Here is a tiny trained network, its code and every weight. The questions are about switching its units off for an input and a class, where a switched-off unit gives its printed mean instead of its output.

import numpy as np


def w(rows, s, z=0):
    codes = np.array(rows[::2]) - 128.0
    scale = np.full(codes.shape[1], s)
    scale[-1] = z or s
    return codes * scale


def f(y):
    return np.maximum(y, 0)


def log_softmax(a):
    a = a - a.max(-1, keepdims=True)
    return a - np.log(np.exp(a).sum(-1, keepdims=True))


def net(x, mask):
    res = np.array(x, float).reshape(1, 6) / 4 @ E
    y = f(res @ A[0][:, :-1].T + A[0][:, -1])
    res = res + np.where(mask, y, B[0][:, -1]) @ B[0][:, :-1]
    return log_softmax(res[-1] @ U[:, :-1].T + U[:, -1])


A, B = {}, {}
E = w([
[171,11,116,25,158],'x0',
[92,180,2,44,87],'x1',
[134,126,120,132,138],'x2',
[92,132,175,104,62],'x3',
[145,211,233,57,156],'x4',
[96,134,175,106,58],'x5',
],0.0078)
A[0] = w([
[121,78,91,152,91,51],'neuron 1',
[118,102,91,169,112,87],'neuron 2',
[148,201,181,84,164,180],'neuron 3',
[62,125,110,35,131,171],'neuron 4',
[199,186,202,64,164,97],'neuron 5',
[130,123,146,109,117,248],'neuron 6',
[99,172,100,214,136,54],'neuron 7',
[143,55,110,96,116,53],'neuron 8',
[136,52,97,168,71,43],'neuron 9',
[91,91,149,147,165,193],'neuron 10',
[164,75,133,90,109,52],'neuron 11',
[137,147,65,64,120,190],'neuron 12',
[141,218,54,123,102,139],'neuron 13',
[177,81,149,111,18,78],'neuron 14',
[138,212,43,121,77,161],'neuron 15',
[125,184,167,85,183,3],'neuron 16',
[61,130,91,99,92,22],'neuron 17',
[164,158,147,191,112,174],'neuron 18',
[179,131,231,129,194,167],'neuron 19',
[185,88,134,119,116,73],'neuron 20',
[150,67,135,170,58,155],'neuron 21',
[210,34,127,6,148,70],'neuron 22',
[125,140,84,95,124,218],'neuron 23',
[92,168,111,62,168,74],'neuron 24',
[92,64,71,230,65,91],'neuron 25',
[207,106,121,171,177,251],'neuron 26',
[109,218,104,204,89,87],'neuron 27',
],0.011,0.0029)
B[0] = w([
[111,197,110,82,212,174],'neuron 1',
[93,148,68,51,158,173],'neuron 2',
[124,103,19,68,152,222],'neuron 3',
[91,102,151,174,105,214],'neuron 4',
[98,122,75,52,193,225],'neuron 5',
[97,124,157,128,92,177],'neuron 6',
[151,175,112,135,81,211],'neuron 7',
[218,155,85,157,117,182],'neuron 8',
[99,166,21,97,192,188],'neuron 9',
[108,97,241,175,144,176],'neuron 10',
[197,218,159,198,45,174],'neuron 11',
[110,44,253,160,168,215],'neuron 12',
[104,121,137,229,148,231],'neuron 13',
[154,145,145,87,98,186],'neuron 14',
[113,97,197,184,163,249],'neuron 15',
[117,240,99,67,159,176],'neuron 16',
[145,150,134,159,189,185],'neuron 17',
[160,114,194,190,83,199],'neuron 18',
[118,62,164,119,171,249],'neuron 19',
[124,146,169,132,104,163],'neuron 20',
[40,106,195,88,154,193],'neuron 21',
[242,203,104,187,73,255],'neuron 22',
[106,63,171,183,172,193],'neuron 23',
[75,98,174,123,143,177],'neuron 24',
[60,185,67,59,177,238],'neuron 25',
[79,92,93,144,107,217],'neuron 26',
[244,162,108,173,31,249],'neuron 27',
],0.0057,0.0084)
U = w([
[254,222,161,167,67,73],'0',
[43,218,123,31,192,81],'1',
[105,104,189,146,118,254],'2',
[77,44,248,192,145,50],'3',
],0.0092,0.007)

Each question gives the input, the list of numbers given to net, and the class t.
The units are the neurons (one row each of A and B). Each row of codes is followed by its name. A weight is (code - 128) times the scale printed after its matrix; where a second scale follows, it is the last column's (A, B and U).
mask holds one flag per neuron, in row order. A switched-off neuron (its flag False) gives its mean, the last column of its row in B, instead of its output. The means were averaged over made-up inputs and are rounded, as every weight is.
A unit's drop is (log p(t) with every unit on - log p(t) with that unit switched off) / (log p(t) with every unit on - log p(t) with every unit switched off).
The circuit of an input: a set's keep is (log p(t) with only the set's units on - log p(t) with every unit switched off) / (log p(t) with every unit on - log p(t) with every unit switched off). Starting from the 12 units with the biggest drops (on a tie, the unit counted first), units are removed one at a time, each time the one whose removal leaves the highest keep (on an exact tie, the one counted first), for as long as the keep stays at least 0.8.
units of the circuit, in order: the units of the circuit, biggest drop first
unit that matters most: the unit with the biggest drop
top k neurons: the k neurons with the biggest drops, biggest first
drop of u: that unit's drop, to one decimal
input [-6,-2,3,-3,-3,5], class 0: unit that matters most : neuron 27
input [1,7,3,6,-6,5], class 3: top 4 neurons : neuron 12; neuron 15; neuron 23; neuron 4
input [4,1,-1,1,1,2], class 0: units of the circuit, in order : neuron 22; neuron 19
input [1,8,-5,8,-5,5], class 3: units of the circuit, in order : neuron 12; neuron 15
input [0,-6,0,-3,-6,-1], class 1: units of the circuit, in order : neuron 25; neuron 9; neuron 2
input [5,-3,6,-6,-7,-2], class 1: top 3 neurons : neuron 25; neuron 9; neuron 27
input [7,6,3,6,-7,3], class 0: top 4 neurons : neuron 22; neuron 8; neuron 11; neuron 5
input [8,8,-8,5,-4,-7], class 0: top 3 neurons : neuron 22; neuron 8; neuron 11
input [3,-7,0,8,-7,-6], class 1: top 2 neurons : neuron 25; neuron 9
input [-4,-6,-4,-7,-6,-2], class 1: units of the circuit, in order : neuron 25; neuron 2
input [-5,7,3,-6,-3,-8], class 3: units of the circuit, in order : neuron 15; neuron 12
input [-5,6,3,7,-5,7], class 3: top 3 neurons : neuron 15; neuron 13; neuron 22
input [-8,-7,-7,-3,-8,5], class 0: top 2 neurons : neuron 27; neuron 18
input [-6,-3,2,6,3,6], class 0: top 2 neurons : neuron 27; neuron 12
input [7,7,5,4,0,-7], class 0: top 2 neurons : neuron 22; neuron 8
input [6,3,2,-1,4,4], class 0: top 2 neurons : neuron 22; neuron 11
input [1,5,4,6,3,-5], class 3: top neuron : neuron 12
input [-6,8,7,-7,-2,1], class 3: drop of neuron 15 : 0.4
input [3,-6,7,-4,-7,-2], class 1: drop of neuron 9 : 0.2
input [-1,1,-6,5,-6,0], class 1: drop of neuron 25 : 0.1
